Here is a tiny trained network, its code and every weight. The questions are about switching its units off for an input and a class, where a switched-off unit gives its printed mean instead of its output.

import numpy as np


def w(rows, s, z=0):
    codes = np.array(rows[::2]) - 128.0
    scale = np.full(codes.shape[1], s)
    scale[-1] = z or s
    return codes * scale


def f(y):
    return np.maximum(y, 0)


def log_softmax(a):
    a = a - a.max(-1, keepdims=True)
    return a - np.log(np.exp(a).sum(-1, keepdims=True))


def net(x, mask):
    res = np.array(x, float).reshape(1, 8) / 4 @ E
    y = f(res @ A[0][:, :-1].T + A[0][:, -1])
    res = res + np.where(mask, y, B[0][:, -1]) @ B[0][:, :-1]
    return log_softmax(res[-1] @ U[:, :-1].T + U[:, -1])


A, B = {}, {}
E = w([
[120,127,134,129,129],'x0',
[130,126,121,127,130],'x1',
[126,127,139,130,128],'x2',
[120,124,132,131,124],'x3',
[152,229,110,187,97],'x4',
[121,108,104,228,241],'x5',
[84,203,125,37,201],'x6',
[198,137,255,117,156],'x7',
],0.0087)
A[0] = w([
[220,138,239,123,158,81],'N0',
[186,61,120,194,57,112],'N1',
[119,128,90,164,168,93],'N2',
[130,127,128,76,66,8],'N3',
[118,135,141,79,73,39],'N4',
[153,63,125,172,56,9],'N5',
[120,119,120,185,206,47],'N6',
[131,157,107,74,170,40],'N7',
[131,105,111,172,206,18],'N8',
[131,124,142,174,196,90],'N9',
[91,186,119,61,173,19],'N10',
[203,245,100,155,122,130],'N11',
[134,184,125,181,106,66],'N12',
[151,30,112,68,174,45],'N13',
],0.011)
B[0] = w([
[91,125,8,174,105,245],'N0',
[129,174,141,113,205,254],'N1',
[153,123,113,123,80,173],'N2',
[172,186,163,152,65,149],'N3',
[200,151,153,145,63,158],'N4',
[125,212,159,218,173,166],'N5',
[172,168,176,103,42,176],'N6',
[142,189,153,213,183,147],'N7',
[174,174,168,133,58,157],'N8',
[159,145,124,88,71,182],'N9',
[144,196,154,229,156,168],'N10',
[77,51,181,106,130,241],'N11',
[58,84,178,115,112,161],'N12',
[37,105,207,207,76,170],'N13',
],0.011,0.0074)
U = w([
[197,164,147,120,44,30],'0',
[137,120,117,115,137,252],'1',
[125,192,147,159,194,16],'2',
[60,67,176,135,105,10],'3',
[142,112,108,106,133,235],'4',
[89,132,6,145,93,57],'5',
[153,113,114,103,141,222],'6',
[153,113,115,102,146,209],'7',
],0.015,0.012)

Each question gives the input, the list of numbers given to net, and the class t.
The units are the neurons (one row each of A and B). Each row of codes is followed by its name. A weight is (code - 128) times the scale printed after its matrix; where a second scale follows, it is the last column's (A, B and U).
mask holds one flag per neuron, in row order. A switched-off neuron (its flag False) gives its mean, the last column of its row in B, instead of its output. The means were averaged over made-up inputs and are rounded, as every weight is.
A unit's drop is (log p(t) with every unit on - log p(t) with that unit switched off) / (log p(t) with every unit on - log p(t) with every unit switched off).
The circuit of an input: a set's keep is (log p(t) with only the set's units on - log p(t) with every unit switched off) / (log p(t) with every unit on - log p(t) with every unit switched off). Starting from the 12 units with the biggest drops (on a tie, the unit counted first), units are removed one at a time, each time the one whose removal leaves the highest keep (on an exact tie, the one counted first), for as long as the keep stays at least 0.8.
units of the circuit, in order: the units of the circuit, biggest drop first
most important unit: the unit with the biggest drop
k most important neurons: the k neurons with the biggest drops, biggest first
drop when u is switched off: that unit's drop, to one decimal
input [1,-4,1,7,0,3,7,-4], class 2: most important unit => N10
input [-6,0,-3,-6,6,8,-7,-4], class 0: 2 most important neurons => (N6, N8)
input [-8,-3,0,-8,1,7,-8,-3], class 2: 4 most important neurons => (N1, N5, N4, N3)
input [-6,6,-2,-5,-7,-1,3,-4], class 3: 3 most important neurons => (N13, N0, N1)
input [6,-5,-4,8,-7,-4,8,6], class 2: 3 most important neurons => (N10, N7, N11)
input [3,4,-4,-1,-2,8,-7,0], class 0: 2 most important neurons => (N6, N8)
input [0,0,8,-3,-6,-8,8,-7], class 0: units of the circuit, in order => (N4, N3)
input [-7,-2,-1,5,2,-2,-7,2], class 2: units of the circuit, in order => (N1, N5)
input [-5,3,2,-2,-6,5,8,2], class 2: 2 most important neurons => (N10, N7)
input [7,0,0,4,8,-6,-5,-4], class 3: units of the circuit, in order => (N11, N12)
input [-4,-4,0,7,1,-8,7,-1], class 0: 3 most important neurons => (N4, N3, N1)
input [7,-1,-2,5,6,8,-8,0], class 0: 2 most important neurons => (N6, N9)
input [-5,1,-7,0,6,-3,-5,-7], class 1: units of the circuit, in order => (N0, N1)
input [-7,-5,4,-6,8,8,-1,5], class 0: units of the circuit, in order => (N6)
input [-3,4,-2,4,1,7,-7,-2], class 0: 2 most important neurons => (N6, N8)
input [4,-2,4,-6,-6,5,3,1], class 3: 2 most important neurons => (N13, N1)
input [8,-1,6,-5,-8,3,4,-6], class 3: 2 most important neurons => (N13, N0)
input [0,-7,5,-8,0,2,-8,-8], class 2: 3 most important neurons => (N1, N5, N0)
input [2,-2,-8,1,5,-4,-7,-7], class 1: 2 most important neurons => (N0, N10)
input [-4,-4,-6,-2,-8,5,-1,1], class 3: units of the circuit, in order => (N13)
input [3,-4,-4,6,-2,-1,-2,8], class 5: drop when N0 is switched off => 0.8
input [3,-7,-5,7,5,3,-7,5], class 2: drop when N1 is switched off => 1.5
input [-2,0,-2,-4,-5,-2,5,8], class 5: drop when N0 is switched off => 0.8
